Below is a small trained network, with its code and all its weights. Each question gives an input and a class and asks what happens when units are switched off, that is, made to give their printed mean instead of their output.

import numpy as np


def w(rows, s, z=0):
    codes = np.array(rows[::2]) - 128.0
    scale = np.full(codes.shape[1], s)
    scale[-1] = z or s
    return codes * scale


def norm(h):
    return h / np.sqrt((h * h).mean(-1, keepdims=True) + 1e-5)


def f(y):
    return y / 2 * (1 + np.tanh(0.7978845608 * (y + 0.044715 * y**3)))


def log_softmax(a):
    a = a - a.max(-1, keepdims=True)
    return a - np.log(np.exp(a).sum(-1, keepdims=True))


def net(x, mask):
    res = np.array(x, float).reshape(1, 8) / 4 @ E
    u = 0
    for l in range(2):
        y = f(norm(res) @ A[l][:, :-1].T + A[l][:, -1])
        res = res + np.where(mask[u : u + 6], y, B[l][:, -1]) @ B[l][:, :-1]
        u += 6
    return log_softmax(norm(res)[-1] @ U[:, :-1].T + U[:, -1])


A, B = {}, {}
E = w([
[138,96,157,160,168,115],'x0',
[190,193,202,166,8,165],'x1',
[177,148,79,127,111,118],'x2',
[67,166,99,217,149,174],'x3',
[78,168,205,35,178,3],'x4',
[115,113,167,48,155,187],'x5',
[89,147,91,135,67,132],'x6',
[76,100,165,164,124,117],'x7',
],0.0062)
A[0] = w([
[187,100,118,63,182,56,37],'0.n1',
[95,45,83,208,171,127,160],'0.n2',
[172,102,177,144,73,149,154],'0.n3',
[69,68,59,169,100,192,123],'0.n4',
[152,108,52,76,160,69,90],'0.n5',
[46,254,120,83,228,49,252],'0.n6',
],0.0088,0.0028)
B[0] = w([
[108,125,100,104,58,88,170],'0.n1',
[135,164,69,55,159,160,189],'0.n2',
[235,172,196,177,112,177,168],'0.n3',
[137,255,161,94,238,154,181],'0.n4',
[81,39,133,151,169,157,161],'0.n5',
[57,41,114,157,77,156,254],'0.n6',
],0.0085,0.0079)
A[1] = w([
[135,12,126,57,106,195,115],'1.n1',
[122,154,8,84,213,152,205],'1.n2',
[100,153,154,1,7,117,201],'1.n3',
[110,196,183,76,39,126,253],'1.n4',
[112,58,220,113,129,121,37],'1.n5',
[162,94,92,156,78,94,118],'1.n6',
],0.007,0.0025)
B[1] = w([
[110,141,77,180,169,104,210],'1.n1',
[145,76,95,1,175,199,253],'1.n2',
[162,136,174,184,183,19,232],'1.n3',
[188,97,128,199,185,104,236],'1.n4',
[150,137,116,176,105,152,166],'1.n5',
[100,85,229,64,200,160,141],'1.n6',
],0.0084,0.0043)
U = w([
[156,95,133,100,175,155,253],'0',
[111,172,96,41,165,178,47],'1',
[230,140,173,195,57,154,87],'2',
[182,180,159,170,116,244,63],'3',
[75,58,131,137,78,72,131],'4',
[101,72,103,130,137,139,157],'5',
[201,91,254,154,120,64,23],'6',
[119,130,157,212,92,105,180],'7',
],0.0085,0.0028)

Each question gives the input, the list of numbers given to net, and the class t.
The units are the neurons (one row each of A and B). Each row of codes is followed by its name. A weight is (code - 128) times the scale printed after its matrix; where a second scale follows, it is the last column's (A, B and U).
mask holds one flag per neuron, layer by layer. A switched-off neuron (its flag False) gives its mean, the last column of its row in B, instead of its output. The means were averaged over made-up inputs and are rounded, as every weight is.
A unit's drop is (log p(t) with every unit on - log p(t) with that unit switched off) / (log p(t) with every unit on - log p(t) with every unit switched off).
The circuit of an input: a set's keep is (log p(t) with only the set's units on - log p(t) with every unit switched off) / (log p(t) with every unit on - log p(t) with every unit switched off). Starting from all 12 units, units are removed one at a time, each time the one whose removal leaves the highest keep (on an exact tie, the one counted first), for as long as the keep stays at least 0.8.
circuit, biggest first: the units of the circuit, biggest drop first
unit that matters most: the unit with the biggest drop
k most important neurons: the k neurons with the biggest drops, biggest first
k most important neurons of layer l: the k neurons of layer l with the biggest drops, biggest first
drop of u: that unit's drop, to one decimal
input [7,-8,1,7,-1,3,-2,7], class 1: 2 most important neurons of layer 0 -> (0.n2, 0.n4)
input [-8,-8,5,-1,8,-7,0,-8], class 4: unit that matters most -> 0.n6
input [1,6,8,8,8,5,0,0], class 7: circuit, biggest first -> (0.n6, 1.n2)
input [2,-8,-3,8,-2,1,-2,1], class 1: 2 most important neurons -> (0.n2, 0.n4)
input [-2,-8,6,0,7,-2,-4,4], class 4: circuit, biggest first -> (0.n6, 0.n1)
input [-4,4,-4,6,2,8,-3,-5], class 7: 2 most important neurons -> (0.n4, 1.n2)
input [-8,5,-2,-2,1,0,1,3], class 6: 2 most important neurons -> (1.n3, 0.n4)
input [-4,8,-1,8,8,2,-8,-7], class 7: 2 most important neurons -> (0.n6, 1.n2)
input [-7,-1,3,-3,6,7,-3,-2], class 4: drop of 0.n4 -> 0.1
input [-8,-7,-4,-2,5,4,4,0], class 4: drop of 0.n6 -> 0.2
input [2,-5,2,-6,3,2,-8,3], class 4: drop of 0.n1 -> 0.2
